What can hang from each mark:
z_415: z_79 z_295 z_913
z_435: z_79 z_415 z_922
z_79: z_353 z_435 z_671 z_953
z_353: z_295 z_415
z_341: z_913
z_913: z_295 z_639
z_822: z_132 z_415 z_919
z_953: z_822 z_922
z_671: z_79
z_309: z_295 z_415
z_132: z_341 z_435 z_639 z_822 z_922
z_295: z_309 z_415
z_922: z_132 z_295 z_353 z_435
z_919: z_132 z_309 z_639 z_913
z_639: z_341 z_822 z_913 z_919

Every row comes from one small tree of marks. The marks that hang from a mark follow it in brackets, in the order of their numbers. Every link used is in the known rows. Which tree was each row made from?
Known rows:
z_353[z_295[z_309] z_415[z_79 z_913[z_639[z_919]]]]: [ 104  124  -44   66   26  -59 -131 -274 -163  510  617  282  175  397
   98 -329   46  209   61  283  191 -329  -81  550  290    6  207 -363
   83  226 -123   72  180  -90 -311 -406  339  355  421   24  -12  -34
  -12  -71   45 -361  323 -261  475  124   68  123 -379  189 -104   -3
  724   91   63 -169  302]
z_922[z_132[z_639 z_822] z_295 z_435[z_415]]: [-320   77 -129  121  -44  593   77  215   28   16  419   43 -223 -569
 -221   85  138  381 -240 -298 -492 -187 -200   67  335  -13  -75   31
  -75  -65  -58  -98 -135  182 -316   44 -223   72   77  285  123   46
  -86   14  -83  -17 -209  222  131  112  415  427   84  -12 -178  160
 -271  239  -24  -53   75]
z_953[z_822[z_132[z_639[z_341] z_922] z_919[z_309]]]: [-301  -76  233  138   27   83 -214 -143  309 -277  -25  344 -248 -394
 -247  -42  362  -51  109 -154  -76    8 -411   80 -244 -176 -300  -49
 -253 -197   99 -161  -74  324 -465  118  126 -155   87 -114  340 -153
   41 -119  219 -310   75  153 -318 -203  130 -256  -84   -2 -171  -23
  161  151 -401 -427  -65]
z_822[z_415 z_919[z_132[z_922] z_913[z_295]]]: [-430  248  -97 -428  -53  -50  -80 -395  153   96  132  329  -65 -258
  -37   85  220  258  341   25   39 -176 -176   20  -18 -280 -268 -141
  -10   84    5  -65   12  556  156   70  -83  382  545 -218  366  -69
 -133 -357  -42 -368  -34 -148 -451 -124  230 -229   29  -25   -6 -134
  339  394 -277 -207 -372]
z_913[z_295[z_309 z_415[z_79[z_353 z_671]]]]: [  99  178  -38 -202 -150 -334 -139   32   91  511  280   31  -52 -222
   47  246 -104  198  -40  -45 -146  -86  -75  287  415  -33  -91 -200
    3  155  394   53  460  155 -439 -465  -22  -81  137 -274  361 -168
 -336  -32 -199 -226   27 -339  567  126  134  253 -177  -89   40  414
  729   64  477  -70  -57]
z_132[z_435 z_822 z_922]: [-201 -118   64 -105  135 -100  -93 -373   89 -210  210   50  -14 -161
    1  143 -221  -61 -283 -207 -325   97 -288  136  249 -116  -13  106
  139 -171  130   88 -175  399 -112  100  -39 -219   87  -37   41 -134
  134 -121  -17 -137  -36   11 -216 -187  -56  436  169   50   23   75
 -182  357 -341 -413 -112]
z_309[z_295 z_415[z_79[z_353] z_913[z_639[z_919]]]]: [ 256   69  146 -184  304    3 -172 -308 -172  505  368   24  -91   48
  -73  -78 -118  625 -166  450  -17  -70   77  422 -142   79  -64 -706
  270  277 -198  190   40  377 -191 -183  478  206  391  -60  417  -36
 -316   30  274 -111  -98 -315  273  258   32  406 -737  258   90 -452
  536   68  296   89   53]
z_415[z_79 z_295[z_309] z_913[z_639[z_341]]]: [ 185  200  155  -38  153  -91  -26 -209 -123  475  433   88   19  139
 -165 -222  269  112 -183  295  287   76  -80  354 -188 -108  286   68
  257  221  -29  -52  401 -187 -482 -270  207  104    3  357  -95 -192
  141  230  140 -346  350 -161  653  176   59  177 -364  446  -73 -140
  331  -19  163 -425   43]
z_132[z_639[z_913] z_922]: [-187 -196   -6 -147   69  106  -12 -193  -27    4   96   18  100 -178
 -224   21  -88  -52   47 -132  -67  -44  -27  252   66 -278 -214   20
  285   90  -68   38  -42  282 -283  -10  178  -37  168   11  112  -85
  110  -63  282  -82  -50 -100 -148  -21   32  105 -100  274   17   76
 -159  194 -203 -251 -304]
z_132[z_639[z_913 z_919] z_922]: [-134 -237   14 -102  196  169  -10 -214    9  -32   79   23  120  -78
 -240   14   53   -8  132 -159 -137  -18  -32  313  -60 -183 -278   64
  255    2 -194   76 -152  475 -273   26  297   76  283  104  135   48
  149  -85  441  -99   93  -60  -88  100  -23  111 -321  285   92  -91
  -42  202 -256 -139 -301]
z_295[z_309 z_415[z_79[z_435] z_913]]: [  21  147  -11   -2  149 -126 -134 -233   53  322  528   33   60  184
   38 -169  127  368  -55  -66  -72  -74  126   93  156  -66  123 -276
 -129  204  334  460  576   24 -373 -452   99   37  260  -81  -67   30
 -160  190  -97  -10  331 -319  387  259   47  213 -121    9  172  215
  459   32  315  -93  -46]
z_309[z_295 z_415[z_79[z_435 z_671] z_913]]: [ 177  160  200 -215  145 -159  -46 -323   41  265  341   81 -131   66
  103  109   -4  619 -381  406 -320 -106   36   93  212   95 -107 -709
 -157  395    3  387  131  147  -85 -182  -43  -48  599 -239  214 -163
 -341   95   35    5 -252 -239  250  187  -91  430 -346 -114  -65 -180
  237  132  409   74  297]
z_79[z_435[z_922[z_353]] z_953[z_822]]: [   9  234  194    8  118   56 -155  143   33 -101  200    1   11  139
 -161   46  244  275 -156  -15 -203  161  -22   12   78  278   -4 -306
 -185 -448  -50  390  -74  310 -205  357   11 -267  171 -233  101 -408
 -348  259 -103   42 -270  536  190  167 -170   60   77 -331  108   62
  252  109  263  348  119]
z_671[z_79[z_435 z_953[z_922[z_295]]]]: [ 222  210  247  -92  121  147  231 -152 -160 -174  195   48   41  -63
  -91  245  291  287 -212   19 -338   76  124   82  316  438 -133 -182
 -166 -204 -250  275  203   73 -272  259 -191  101  367 -123   13  -22
 -334  -66 -131   56  129  185  278  175   43  188  106 -202   69  -43
 -141  194  107  254  -40]
z_922[z_132 z_353[z_295[z_309 z_415]] z_435[z_79]]: [-221   51  -52  123  -48  322  166  312  -52  236  604   -7 -122 -320
 -145 -284   36  263  -44  -88 -203 -362  -69  292  500  252   -9  -77
 -231  101   93  -15  231  128 -567 -297  -92  -46  298   36   41 -111
 -372  230 -137 -118  229   85  784  172  516  -70  132   86  192  318
  367  130   83  346   22]
z_132[z_435 z_822[z_415]]: [-273  -57 -172   -2   50  -24  -35 -381   77 -134  301  -45   -5 -143
   43  175 -110   37 -134  -74 -263   -9 -173  -18  231   78  -45   52
  -84 -158  131    8 -212  351  -75  -53   23 -135   -4 -132  104   -8
  104 -427 -148    9 -149  -79 -439 -208   -5  180  192  -94  -57  -23
   -1  225 -170 -502 -160]
z_415[z_79[z_435 z_671 z_953] z_913]: [ 314  378  232  -42   95 -128 -208 -130  189   77  202   47   74  331
  233  223  182  428 -307   -3 -201  137   48   60  279  190   36 -493
 -195 -119   51  657  380    0  -75   52 -143 -257  493 -218  -60 -206
 -401  232  -67   14   -9   52  344  220 -285  480  -30 -392  -96   25
  340  143  368    4  270]
z_415[z_79[z_671 z_953[z_922]] z_295[z_309]]: [ 172  396  292  -26   49 -244  -15  -75   47  -26  190  112  172   60
   96  210  273  120 -182   -1   27  129 -194  490  345  120   -7    5
  -76  138   97  214  295  102 -364  -34 -188 -216  169 -178   57 -278
   18  219 -102 -207  160  106  585  105 -151  331  -62 -135   94   92
  345   82  242  -86  113]
z_79[z_435[z_415[z_295] z_922] z_671 z_953[z_822]]: [  19  456   50  -62    5 -179 -178  105   28  -63  127   69  -44  185
  -23  291  565  316 -205  149 -345  263 -200   61  135  -49  -32 -159
 -120 -234  -20  435   49  107 -305  450 -148 -446  333 -399  167 -469
 -255  139 -110    9 -511  508  238  219 -340  419 -178 -306  -38   80
  387  -28  476  376  143]
z_919[z_132[z_435] z_309 z_639[z_822] z_913]: [-419  319  118   23   53  118 -163 -131 -117   76  -69  184  125 -514
 -553 -218   76  161  -70 -247  243 -135 -254   87 -327 -578  380 -194
 -231  368  202  198 -127  529   53  -77  180  274  537 -118  -78 -379
 -193  -86  -36  161  -43 -133 -218  -34   63 -316  238 -236 -197  -62
  327  165 -212 -168 -371]
z_922[z_132 z_295 z_353 z_435]: [   2  118  215  146   24  594  234  277  -51   58  408  -40  -60 -388
 -164 -111   71  409 -242  -91 -175  -96  145   77  421  339  121 -111
 -242 -176 -185 -144 -184   66 -131  -12 -395  188  173  356  -83  -35
 -282  376  -94 -118   39  301  614   11  526   19  176   11   54   27
 -169  416   53  160  166]
z_822[z_132[z_435[z_79] z_639[z_913[z_295]]]]: [-143 -138 -158 -167 -101  149  -58 -285  -84  262   -5  -49 -291 -389
  -83   31  -88  -35  119 -155 -143   64 -315  115  159  131 -336  169
  128  166  255  170   21  428 -535    0  193  -14  135  191  108  -76
   76 -208   86 -134 -164   60  -96  163   96 -179  -39  263   41   41
   62   30  -36 -355 -288]
z_353[z_295 z_415[z_913[z_639[z_341 z_919[z_309]]]]]: [ 137   -2  -75   29  119   30   40  -46 -250  436  407  223  263  185
 -205 -351  141   82   55  405  206 -330  -81  288  -58 -139  244 -304
   30   34 -376  -69 -134 -127 -261  -79  394  371  428   29   47 -120
 -209 -103  195 -229  121  -70  201 -100  100  -31 -495  144 -257 -201
  513  114  -66  -35  315]
z_132[z_341 z_639[z_822 z_913] z_922[z_435]]: [-172 -323  -47 -217  205  267  153 -166  -66  -74  167 -177  -17 -361
 -280  120 -105  130  123 -196 -254  -98   -8  272  175 -309  -91   60
  185  -59  -27   35   57  331 -471   39  202   37  115  204   14 -109
  149 -185  279   19  -12   -4   16   37  166  221 -216  373 -298  103
 -149  304 -450 -261 -405]
z_415[z_79[z_671 z_953[z_922[z_435]]] z_913]: [ 193  331  412   62  171   77  -15 -113   47  -31  319   13  109   78
   67  229  331  392 -266  -15  -68   52   49  259  437  188   93 -255
  -85  -74  155  527  323  -15 -124  223 -193  -13  320  -95  -24 -265
 -177  243  -50  -57  -29  229  468   27 -102  591 -141 -289   24 -131
  333  180  258   65  238]
z_415[z_79[z_435 z_953] z_913[z_295]]: [ 290  353  -43 -236  192  -75  -40 -176   26  413  285    2    5  314
   84   48  123  389  -56   54  -18  204   -7   78  292  188   23 -316
  -35  -96  -22  623  403  131 -175   -2 -127  182  398    0  -23 -106
 -374  110 -104 -107   69   -7  247  318  -98  384 -153 -165  -39  -61
  321  129  431   48  222]
z_435[z_79[z_953] z_415]: [  21  136 -160 -177  -28  -77 -275  190  -81   20    8 -156 -189  216
   26   62  197   99   55  -99 -228  -50 -223   12  -49   33 -290 -200
   75 -144   37  353  220  143 -294  202  256 -298   36 -218  147   12
 -252   60  -79  125 -147  227   56  290 -127   52 -141 -178   73   -5
  216 -331  106  527 -168]
z_415[z_79[z_353 z_953] z_295 z_913[z_639]]: [ 405  469  122 -114  123  -79 -250 -169 -125  413  371   27  134  240
   99    1   32  424 -195  203  318  302   11  477  106  -28  291 -401
  363  -48 -147  417  387    7 -238  -60  139  -69  264  -64  115 -279
 -363  237   25 -165   71  -66  427  219  -79  524 -283  103   -6 -114
  538  218  354 -231    6]
z_919[z_132 z_639[z_822] z_913[z_295[z_415]]]: [-535  295 -196 -269    4  242  -60  -51 -101  607  183  161  104 -482
 -527  -90   54  233  270  -21  197 -199 -169   80 -258 -716   53   56
 -105  336  105   -9  166  440   20 -160   93  724  446   20   36 -160
 -201 -214 -157  -61 -118 -287 -213  252  208 -135  -42  -22 -169  206
  438  253   86   92 -448]
z_341[z_913[z_295[z_415[z_79[z_671 z_953[z_922]]]]]]: [  52  172   31 -145  -76   -4  -36 -209  -64  456  150  -24  271  -11
   31  274 -130  199  -34   81  -37  180 -193  410  437 -101 -300 -156
 -118  118  244  274  335  346 -185   28 -132  157  258 -268  436 -153
 -233   22 -238 -179  -44   32  170  -60  -89  420 -225 -181  283  267
  445  259  392  125  125]
z_295[z_309[z_415[z_913[z_639[z_919]]]]]: [ -39  -56    4   58  315   30  -21 -158  -56  394  312  -31   36  133
 -120 -137   10  292  -44  240  -31 -187  -43  239 -209   97  -73 -254
  114  251  -23   46   73  228 -251 -102  326   72   89   69  187  190
  175  -23  180 -232   22 -222  249  202   16   57 -337  205  103 -165
  367 -142   67  -99  130]
z_922[z_295[z_309] z_353 z_435[z_415[z_79]]]: [  10  205   87  -25  -92  175  -46  124 -182  200  627   -3 -217 -166
 -157 -181  163  418 -121 -148 -256 -265  -25  207  450  256  182 -280
  -78  -21  190  -20  115   56 -482 -385    3   97   60  193   94    9
 -153  234 -230 -133  128   59  802  121  496  -30  -86   20  143  145
  332  110  181  220  -52]
z_132[z_435 z_822[z_415[z_295[z_309]]]]: [-260  106 -241  -22   89 -162  104 -421   45  -64  495   23   19 -154
   43  120    0   16 -149  -44 -137   15 -306  202  325   34  132  237
  -42   79  165  -53  -94  362 -283 -287  -77 -207   -6  -85   77  -50
  278 -350 -151 -181   32 -188  -99 -129   41  143  204   94  -18   52
   96  214 -115 -701 -176]
z_822[z_132[z_341] z_415[z_295[z_309] z_913]]: [ -78   14 -305 -102   24 -123  -11 -441  239   25  423   89 -122  -67
  357    0  130  279  136   36  197  -75 -109   27   10   69   47  117
 -127  157   86   47  117  -17 -373 -218   45  -73  -80   83   62  117
  329  -29    5 -323  132 -116   60 -106  188 -147 -102  308    1  -28
  153  277 -210 -541 -221]
z_913[z_639[z_341 z_919[z_132 z_309]]]: [ -76  100  181   85  213   42 -150   85  -44  189 -296  209  109 -247
 -411 -182  303  122  -24    5  115   -5 -127  153 -705  -57   24  -31
 -145    5  -77 -233 -124  198 -269  245  458  195  222  202   93 -151
 -127   91  247  -29  190   39  114   -1  139 -271 -322    0 -190 -300
  333 -116 -144   56   50]
z_353[z_295[z_309] z_415]: [ -77   18 -220   -2 -147 -109  129  -61 -101  151  387  199  153   85
  130 -128 -145  -45  137  148   53 -431  -93  251  482  -68  131 -180
 -104  213  -43 -117   33 -162 -179 -385   35  102  229 -212  -26  -78
  -65 -174 -102 -208   21 -202  162 -124  115 -135   59    1 -170  294
  245   36   -4  -13  203]
z_353[z_415[z_913[z_295]]]: [  34   12 -238 -223  -52  -48   20 -164 -103  496  424   57   86  178
   95  -51  -31  116  134  223  186 -191  -86   52  317 -193   57 -166
  102   83  -14  147   47  -75    8 -156  -47  406  165   -4   62  -48
  -83  -67  -96 -287 -148 -120  -31   -9   83   42 -207   42 -118   56
  261  167  137 -123  219]
z_79[z_435[z_415[z_295]] z_671 z_953]: [ 148  414  -63 -123  -13 -114  -86   75   17  -18  117   11   69  120
  157  264  222  351 -160  107 -366  240 -146   74  224   64  -27 -233
 -137 -146  -44  417  151  -10 -254  228 -215 -466  398 -297  101 -168
 -332   17 -129   14 -313  165  164  161 -184  414  -45 -238  -60  141
  253  104  396  218  112]
z_415[z_295[z_309] z_913]: [  94  188  -69  -29   92 -100  127 -113   -1  183  415  103   42  129
   17  -65  159   73  -34   78  256  -11  -97  149   92 -116  296  117
  123  280   52  133  198  -40 -121 -246 -108   25   84  106  -81  -27
  196  203   58 -256  197 -159  416  128   10   60  -98  252   76   -6
  149   39   78 -287    1]
z_435[z_415[z_79 z_295]]: [  40  181  -89 -133 -120 -156 -194 -179 -107  197  221   28  -78  178
   40 -144  262  200   27  103   98  127 -155  223   15 -228   63  -61
  156  102  -26  114  111  -27 -256 -210   86   94   99   25   99 -115
  -36   97  -45  -41   60  -11  208  170   53  156 -378  122   76  -22
  314   45  138   62 -106]
z_79[z_435 z_671 z_953[z_922[z_132]]]: [ 109  242  317  178  142  232   85  186  155 -231  -72   20  231 -128
   78  281  198  335 -269  -52 -358  187   49   65  201  335 -237 -180
 -427 -208  -50  316   96  102 -173  538 -373 -344  307 -217  -54 -263
 -386  254  -39   25 -180  424  239   51 -145  390  226 -352   32   56
  -48  183  247  226  283]
z_132[z_341 z_435 z_639[z_913 z_919] z_822 z_922]: [-189 -481  -13 -257  164   83  -75 -422  186 -244  217  -14   33 -435
 -123  167 -237   51  -62 -437 -468  107 -291  261  -16  -75 -276  169
  352 -137    7  118 -318  705 -481  104  387 -175  236  238  239   -8
  349 -302  328  -71  108  -23 -281  -76 -111  379 -165  316  -16   -5
 -259  490 -623 -623 -382]
z_822[z_132 z_919[z_309 z_639 z_913]]: [-388  393   95   72  -84  122 -222 -107   87 -100   -6  326  -99 -381
 -172 -385  307  232  203 -187  198 -188 -259  -34 -307 -145   37 -275
 -318  195   79   67  -90  335   93  -13  106   70  339 -176  175   58
 -129  -91 -108 -264   65    8 -267  -46  105 -454  313 -235   13 -148
  375  149 -174 -188 -198]
z_79[z_435[z_415[z_295 z_913] z_922] z_671 z_953]: [ 127  523  -79 -166   84 -186 -187   -4   -4   41  302  -14   18  338
  104  250  384  417 -163  182 -229  123  -69  -10  225  -93  100 -225
   70 -106 -129  706  167   79 -148  349 -134 -416  470 -259   26 -283
 -279  309  -26  -48 -434  368  309  310 -256  528 -298 -171  117   34
  316   96  479  373   95]
z_295[z_309 z_415[z_79 z_913[z_639[z_341]]]]: [ -42   20   80    1  198  -36 -163 -168  -67  571  500  -11   66   41
 -238 -212   96  139  -87  139   88 -104   58  223 -187 -179   55  -76
  136  169  203    2  571 -124 -579 -373  374  127  -52  201  -17    7
   42  134   30 -207  301 -336  450  157  130  175 -372  358   33   94
  440  -99  228 -223  -76]
z_415[z_79[z_435 z_671] z_913[z_295 z_639[z_341]]]: [ 341  216  214 -173   32  -60  -72  -88  -48  622  213  102  -69   26
  -89   74  194  287 -299  398 -179  171  -35   88   -3  165   38 -158
   69  -34   25  116  369 -197 -380  134  -14   53  291  208   49 -323
 -275   12   -7 -272  -23    1  504  156  -17  435 -294   87 -256  -89
  434  139  443 -279  313]
z_435[z_415[z_79] z_922[z_132[z_341] z_295[z_309]]]: [ -74   50  -50 -117  -88  -33 -195  133   66   78  220  -61 -288 -164
  -20  -92  242  347  -52 -248 -218 -219  -15   61   62    4 -173  -55
    7  112  -66  -11  103  130 -568 -121  111   -2  -60  264   37  -24
   14  475  -65  -93  127  316  718  246  295   31 -297  156  145  110
  -43  -46   15  385 -116]
z_913[z_639[z_919[z_309[z_295 z_415[z_79[z_435]]]]]]: [  64  160  129  -88  393 -151 -112 -206 -271  367   42   85  -61  -16
 -243 -350   64  570 -249  354 -233  -21  -57  441 -165  237 -135 -699
 -171  376 -162  175  -91  460 -399 -103  364   91  494 -151  371  -13
 -338  -59   79   62   42 -212  158  231   93  144 -452    7    1 -432
  491  -78  269  181  277]

Which tree is each row?
[-363  381  164   97 -123  221 -258   29  179  -52  -43  336  -14 -412
 -209 -124  208  234  265  -93  134  -11 -155   -1 -322 -137  -59  -39
 -175   70   44  -93    8  217   57   79  145  133  457   32   69   -3
  -99 -129  -43 -138  138 -110 -286   -7  173 -294  146 -226  -88  -68
  204  105  -88  -50 -125]
z_822[z_919[z_132 z_639]]
[ -14 -130  186 -314  -98  -42 -260 -193  137 -159 -166   76 -196 -362
   50  -35  152  269  -57 -343 -148   -8 -223  -22 -491  -22  -59  -77
  133  194  191  340  -32  469 -137  154  398   24  521  140  139 -196
  -40    4  157  201  235  142   17   72 -112 -203  -81  -20  108 -256
  168  155 -450  -19 -419]
z_639[z_919[z_132[z_341 z_435[z_79]] z_913]]
[-210   99   98   -8  -92  116 -327 -200  261  108  241  347  -63 -267
   18   40  323  452  215  105  120   81 -122  -43 -444   36 -162 -236
  -93 -105  211 -159   94   61 -216  272  256  113  223  -26  364  -90
  112 -336  -91 -190   52  -55 -347 -186   87 -210  -95   38 -271 -211
  460  172 -319 -562 -106]
z_953[z_822[z_415[z_913[z_639]] z_919[z_132[z_341]]]]
[  66  336 -110 -169   18 -148 -214 -143  -58  155  212  -43   10  278
   70  -15  232  263   22   26   59  203 -166  280  117 -133  -26 -188
   86  -41 -113  331  211   74 -297 -111   51  -21  185  -84   85  -82
 -169  120  -85  -24   -3   52  170  243  -74  269 -324  -37   47   -5
  304   11  239  227  -57]
z_435[z_415[z_79[z_953] z_295]]
[ 255  194   84 -109   73  -81    3 -181   27 -157   33  -51  -35   34
   77  310   82  351 -199  -56 -275  139  120   49  146  348  -50 -516
  -97 -321 -131  455  346  119 -220   91   65 -312  369 -414  184 -178
 -680 -119   21   96   -9  -31  170  203 -109  190  104 -327  -70   24
  207   41  205  217 -100]
z_671[z_79[z_353 z_435 z_953]]
[ 135 -161   69 -321  -19  -34    0  -19   48  -91  153   34 -108 -250
   71   85 -134  108 -104  -97 -221  -14   14   80  185  -46  -80   52
  198  -79 -182  -82  -72   26 -250   46  -68   22   99  175   91   60
   86   63  -11  -91  177   59  159 -166  216  200  -64  215    0   62
 -357  437 -330  -90 -188]
z_132[z_341 z_922[z_295]]
[  94   66  -22 -158  -68 -151 -116 -273  -34  -34  198  -50   88  129
  166  245  -12  232  -68    8  -39 -152   24  221  309   40 -107 -621
  -15 -254 -174  277  213   35 -162 -151  199 -100  275 -507  251 -164
 -576 -181  -22  -52 -114 -123   12   31  -45   31  -25 -326 -178  130
  314   64   64  171  -36]
z_671[z_79[z_353[z_415] z_953]]
[  29   21   48 -242  213  -92  -22 -388  -52  353  396   14 -137   99
  -27  -86  -77  432 -150  348   38 -183   18  165   64  -90 -108 -537
   65  458  -97  222   58  222  -45 -335  144  289  324  -47  199   -2
 -120  116  108  -38 -116 -315   95  175   24  217 -497  137   34 -290
  120   19  204  114  117]
z_309[z_295 z_415[z_79 z_913]]
[ 196  381 -224 -368   44 -241 -324  -53  -77  446  319 -119 -151  302
  -10  173  151  391  115   30   66   -5  -53   97  209 -134  -19 -387
  362 -174  -46  623  304  317 -230   68  239   71  181 -188  268 -268
 -476  268   -8 -134 -338  200  342  368  -54  424 -600  -96  183  -47
  595  -52  514  516 -113]
z_435[z_415[z_79[z_353 z_953] z_913[z_295]] z_922]
[ -21  155  -97 -122   54  -67  -82 -199  -30 -114   83  -62  -94  155
   -3  182  259  308  -99  -47 -397   79  -40  -55   58  234 -228 -402
 -153 -254  -81  434  297   51 -344  170   83 -236  293 -307  152   15
 -406 -191  -81   96 -107   20    2  261  -84  121  -21 -246  -35   36
  151 -130  163  427  -80]
z_671[z_79[z_435[z_415] z_953]]
[ 300  132   18  -72 -194  -98  -26  -77  -34  152  193  147  -15   28
  131   -4 -118  165   10  107  102  -62   61  254  300   28  183 -319
  116    3 -125   59  128  -34 -102 -283  118   97  331 -193  123 -296
 -451  -23   25    2  102 -103  345   13   65  205 -181  -46  -64   60
  393  196  142   51  -33]
z_415[z_79[z_353[z_295]]]
[ -94   43 -198   89  160  176  -81 -410  -71  -36  135  -66 -112   87
   36   62  133  144  230   38 -142  178 -296  117  -16 -172   28  168
 -211 -171  -11  125 -171  437 -257   12  100  100  131  153 -131   96
  172 -122  145 -118 -105  138  -37  253   11   18 -465  290   40  -48
  318  179 -159   -3 -285]
z_639[z_822[z_132[z_435[z_415[z_295]]]] z_919]
[-204 -104   80   42  173  744  449   84   -3   84  393  -29  -10 -636
 -465  110  237  262 -213 -221 -374 -197   20   43  112    6 -106  196
  -90 -121 -244 -353 -150  230 -350   34  -62  296  119  556 -112  -66
  -80  115  221  -94  -57  209  364  139  290  254    7  183 -375  -19
 -533  237 -106 -231  -35]
z_922[z_132[z_639[z_341 z_913] z_822] z_295 z_435]
[-169  -97  -91  -29  -48  232 -284  229   46  111  179 -151 -374  -66
 -306  -70  441   88  -38   -7 -133 -248 -168 -126 -356 -303 -280   71
  300   41 -180  300  142  164 -491  218  374 -162   26  221   68 -255
 -149  411  365   59 -206  474  229  381   91   78 -538  186  140 -112
  -22 -227   51  395 -192]
z_435[z_79 z_415[z_913] z_922[z_132[z_639[z_341]]]]
[ 323  302 -201 -184 -100   12 -262  222 -260  395  366   30 -100  198
   45   31  -36  295    7  213  -64  -99 -145  230  110   68   40 -494
  400 -118 -106  398  350  -49 -380  228  396 -269  323 -311  269 -212
 -573  -14  -25  -26 -244  101  336  246  -49  369 -281   51    1   -8
  611 -112  263  369 -124]
z_435[z_79[z_353[z_295] z_953] z_415[z_913[z_639]]]
[-237  -42 -153 -197  172  135  -38 -368  116   99  342 -104  134  -35
 -242  222  167  128   19 -142 -177 -125 -100  182  -50  -57 -383 -101
  -16 -237 -192   10   64  452 -432 -168  442   50   46   -8  152  -88
 -101 -281  161    9  -70  -68 -262  140 -126  185 -201  -91 -340  -54
   13   61  -60 -355 -294]
z_132[z_639[z_341 z_913] z_822[z_415[z_79[z_953]]]]
[ 337  316  -34 -102 -180 -103   -1   73    4   18  265  146  263   93
  374  318 -205  373 -116  211 -323 -150   57  206  696  149  109 -714
 -221 -232 -174  374  123 -119 -105    1  -95 -374  708 -665  138 -395
 -840 -164 -129    2 -378   21  154 -106 -142  386  129 -502 -313  348
  454  331  373  188  304]
z_79[z_353[z_295 z_415] z_435 z_671 z_953]
[  50  101  -39   66  211   99   20  -91 -355  292 -111  162  100  -85
 -268 -236 -160  147 -143  214   88   56 -236  448 -205   25   24 -320
  -84  404  -48  -72 -234  460  -33  101  278   82  249  -44  435   79
  -45  -10  140 -134  101 -106   86  -87   20  -19 -291  243  144 -378
  282  -67   32   65  204]
z_341[z_913[z_639[z_919[z_309[z_295]]]]]
[-332  234   15 -211   -4    1 -100  -15  -39   54 -113  414  -48 -657
 -375 -125  -11  231 -139 -183  154 -262 -247  169 -278 -344   86 -366
  -36  724  103  136 -143  440   15 -123  114  175  549 -157  338 -255
 -180    9  103  144 -125 -245 -262  -43  150 -237   33  -30 -100 -147
   89   90  -91  -71 -128]
z_919[z_132[z_639] z_309[z_295] z_913]
[  21 -254  -58   62 -134  284   62  -69  145   10 -126  -76   62 -206
  157  -33 -228  209  -97 -117   48  123  -81   35 -145  -46 -143  -97
 -145  107   -6  -52  -48  127  -34  115  -17  -60   -2  153  204  -47
  -39  232   93  -57  121  178   88 -207   33  -14   38  118   79   43
 -274  208 -243  -62   87]
z_922[z_132[z_341[z_913]]]
[ -73  136  234   91  206  326  224 -146   76 -306  238  -20   10 -368
  -87  362  290  437 -331 -282 -299   13  -60  232  273  353 -142 -196
 -184 -411  -86  162  138  327 -231  394 -130  -67  126 -182  195 -296
 -510   52   21  -98  -52  317  345  120   77  505  179 -302  -94  -82
    7  187  -65  155   16]
z_671[z_79[z_353 z_953[z_922[z_132[z_822] z_435]]]]
[  95  175 -113 -235 -146  -38  -55  189 -100  393  301  -42 -398  -28
  -10  160  371  264  -89  111 -306 -148 -274  -42  308   54  -63  -63
  144   55  282  313  268  -50 -276  213  -91  -53  224    2  224 -153
 -200    3 -123 -154 -288  184  490  220  112  304 -280  -55  -44  -66
  489 -129  302  251   88]
z_922[z_435[z_79[z_671] z_415[z_913[z_295]]]]
[-159 -320   70  -85 -177  251  -91   19  116 -115  450   70  199 -367
  115  -97 -137  312  -74 -177 -151 -207 -233  154   60  116 -194 -142
 -137 -282  -46 -196 -383  187 -267  194   74   35 -144   74  215 -265
  -87  186 -165 -212  -51  412   18 -209  190   41  112  -65  -20  210
  -94  581 -471 -192  121]
z_953[z_922[z_132[z_341 z_822] z_353[z_415]]]
[-113 -155 -356 -116  122  169  333 -107 -178  609  237 -179  104  -58
 -359  119 -217 -123  248  168  -12 -157 -200  123   32 -446  -91  195
 -193  146  194 -262  353  379 -277 -332  120  360 -130   99  131   55
   -8 -121   27 -255   82 -230  250  122  100 -117 -340  323  -39  341
  246  -79  114   40 -171]
z_639[z_341[z_913[z_295[z_309 z_415]]] z_822]
